Here is a tiny trained network, its code and every weight. The questions are about switching its units off for an input and a class, where a switched-off unit gives its printed mean instead of its output.

import numpy as np


def w(rows, s, z=0):
    codes = np.array(rows[::2]) - 128.0
    scale = np.full(codes.shape[1], s)
    scale[-1] = z or s
    return codes * scale


def norm(h):
    return h / np.sqrt((h * h).mean(-1, keepdims=True) + 1e-5)


def f(y):
    return np.maximum(y, 0)


def log_softmax(a):
    a = a - a.max(-1, keepdims=True)
    return a - np.log(np.exp(a).sum(-1, keepdims=True))


def net(x, mask):
    res = np.array(x, float).reshape(1, 6) / 4 @ E
    u = 0
    for l in range(2):
        y = f(norm(res) @ A[l][:, :-1].T + A[l][:, -1])
        res = res + np.where(mask[u : u + 4], y, B[l][:, -1]) @ B[l][:, :-1]
        u += 4
    return log_softmax(norm(res)[-1] @ U[:, :-1].T + U[:, -1])


A, B = {}, {}
E = w([
[127,89,148,90,174,160,171,106,108,98,136,124],'x0',
[91,247,121,129,86,135,69,142,186,131,219,81],'x1',
[24,101,129,170,90,138,163,78,137,132,103,73],'x2',
[103,86,132,165,105,97,170,185,141,181,151,101],'x3',
[110,46,81,153,103,101,80,95,127,117,150,78],'x4',
[106,117,103,94,119,145,144,126,146,100,181,149],'x5',
],0.013)
A[0] = w([
[107,94,137,78,171,119,91,83,110,61,255,138,134],'0.n1',
[109,150,179,95,138,183,207,187,154,94,153,173,66],'0.n2',
[163,131,65,91,117,92,69,181,149,120,244,134,119],'0.n3',
[146,59,52,120,133,153,179,127,122,111,76,145,1],'0.n4',
],0.008,0.0039)
B[0] = w([
[105,237,85,75,161,161,154,88,133,175,202,129,217],'0.n1',
[196,128,163,70,175,167,116,100,69,71,177,157,202],'0.n2',
[117,151,108,189,42,5,143,126,197,210,42,102,255],'0.n3',
[165,145,102,186,50,130,98,137,72,142,155,183,197],'0.n4',
],0.011,0.0067)
A[1] = w([
[208,89,156,64,174,151,160,44,151,117,171,217,5],'1.n1',
[76,52,93,121,187,171,133,116,139,80,194,31,94],'1.n2',
[177,199,178,66,236,103,130,178,97,115,71,179,135],'1.n3',
[112,95,254,184,183,78,228,241,127,228,143,127,101],'1.n4',
],0.0077,0.0026)
B[1] = w([
[88,141,128,141,169,162,137,125,168,181,170,69,227],'1.n1',
[249,155,187,120,123,167,98,167,160,106,78,142,164],'1.n2',
[161,128,126,102,159,217,90,80,101,107,86,94,254],'1.n3',
[135,149,100,97,196,167,179,108,130,161,160,137,223],'1.n4',
],0.015,0.0073)
U = w([
[227,213,152,140,102,118,41,99,161,115,59,107,142],'0',
[104,25,160,185,71,87,142,95,46,74,89,149,12],'1',
[37,249,105,151,47,75,142,108,220,173,173,82,190],'2',
[160,83,122,154,176,95,231,134,94,210,102,151,131],'3',
[196,203,146,25,241,228,174,71,83,98,152,146,180],'4',
[95,142,151,65,139,82,138,195,124,30,121,152,3],'5',
],0.012,0.0053)

Each question gives the input, the list of numbers given to net, and the class t.
The units are the neurons (one row each of A and B). Each row of codes is followed by its name. A weight is (code - 128) times the scale printed after its matrix; where a second scale follows, it is the last column's (A, B and U).
mask holds one flag per neuron, layer by layer. A switched-off neuron (its flag False) gives its mean, the last column of its row in B, instead of its output. The means were averaged over made-up inputs and are rounded, as every weight is.
A unit's drop is (log p(t) with every unit on - log p(t) with that unit switched off) / (log p(t) with every unit on - log p(t) with every unit switched off).
The circuit of an input: a set's keep is (log p(t) with only the set's units on - log p(t) with every unit switched off) / (log p(t) with every unit on - log p(t) with every unit switched off). Starting from all 8 units, units are removed one at a time, each time the one whose removal leaves the highest keep (on an exact tie, the one counted first), for as long as the keep stays at least 0.8.
units of the circuit, in order: the units of the circuit, biggest drop first
unit that matters most: the unit with the biggest drop
k most important neurons: the k neurons with the biggest drops, biggest first
top k neurons in layer l: the k neurons of layer l with the biggest drops, biggest first
input [7,1,-4,-3,5,5], class 2: units of the circuit, in order	[0.n3, 1.n3]
input [-8,7,-8,-7,4,-3], class 2: 2 most important neurons	[0.n3, 1.n3]
input [3,4,7,-4,7,-3], class 0: units of the circuit, in order	[1.n2]
input [-6,1,7,-7,7,4], class 0: units of the circuit, in order	[1.n2, 0.n3]
input [-8,-3,-2,2,-1,0], class 3: units of the circuit, in order	[1.n3, 0.n1, 1.n4]
input [-3,-8,1,-5,0,7], class 3: top 2 neurons in layer 0	[0.n4, 0.n2]
input [4,8,6,-7,3,-7], class 0: 3 most important neurons	[0.n3, 1.n2, 1.n1]
input [-7,2,-6,0,3,-3], class 2: top 2 neurons in layer 1	[1.n3, 1.n2]
input [5,2,-8,-8,7,2], class 2: units of the circuit, in order	[0.n3, 0.n2, 1.n3]
input [3,5,8,5,-6,-5], class 4: units of the circuit, in order	[1.n4, 0.n3]
input [6,-2,-4,-3,5,8], class 2: top 3 neurons in layer 0	[0.n3, 0.n4, 0.n2]
input [0,6,7,-5,-6,3], class 4: 4 most important neurons	[0.n3, 0.n2, 0.n4, 1.n1]
input [-5,0,2,0,4,-8], class 1: 2 most important neurons	[0.n1, 1.n1]
input [-1,2,8,-5,-3,7], class 4: unit that matters most	0.n3
input [4,-2,8,-1,2,2], class 0: 3 most important neurons	[1.n2, 0.n3, 1.n4]
input [2,-6,1,7,-4,0], class 4: 2 most important neurons	[0.n3, 1.n4]
input [3,3,4,8,-1,-3], class 4: 2 most important neurons	[1.n4, 0.n3]
input [-4,-1,8,1,5,-2], class 1: 3 most important neurons	[0.n1, 0.n3, 1.n1]
input [3,8,-7,-1,-3,1], class 2: 3 most important neurons	[0.n3, 0.n1, 1.n2]
input [6,6,-6,-3,6,-6], class 2: most important neuron	[0.n3]
input [1,6,7,-4,-8,1], class 4: 2 most important neurons	[0.n3, 0.n2]
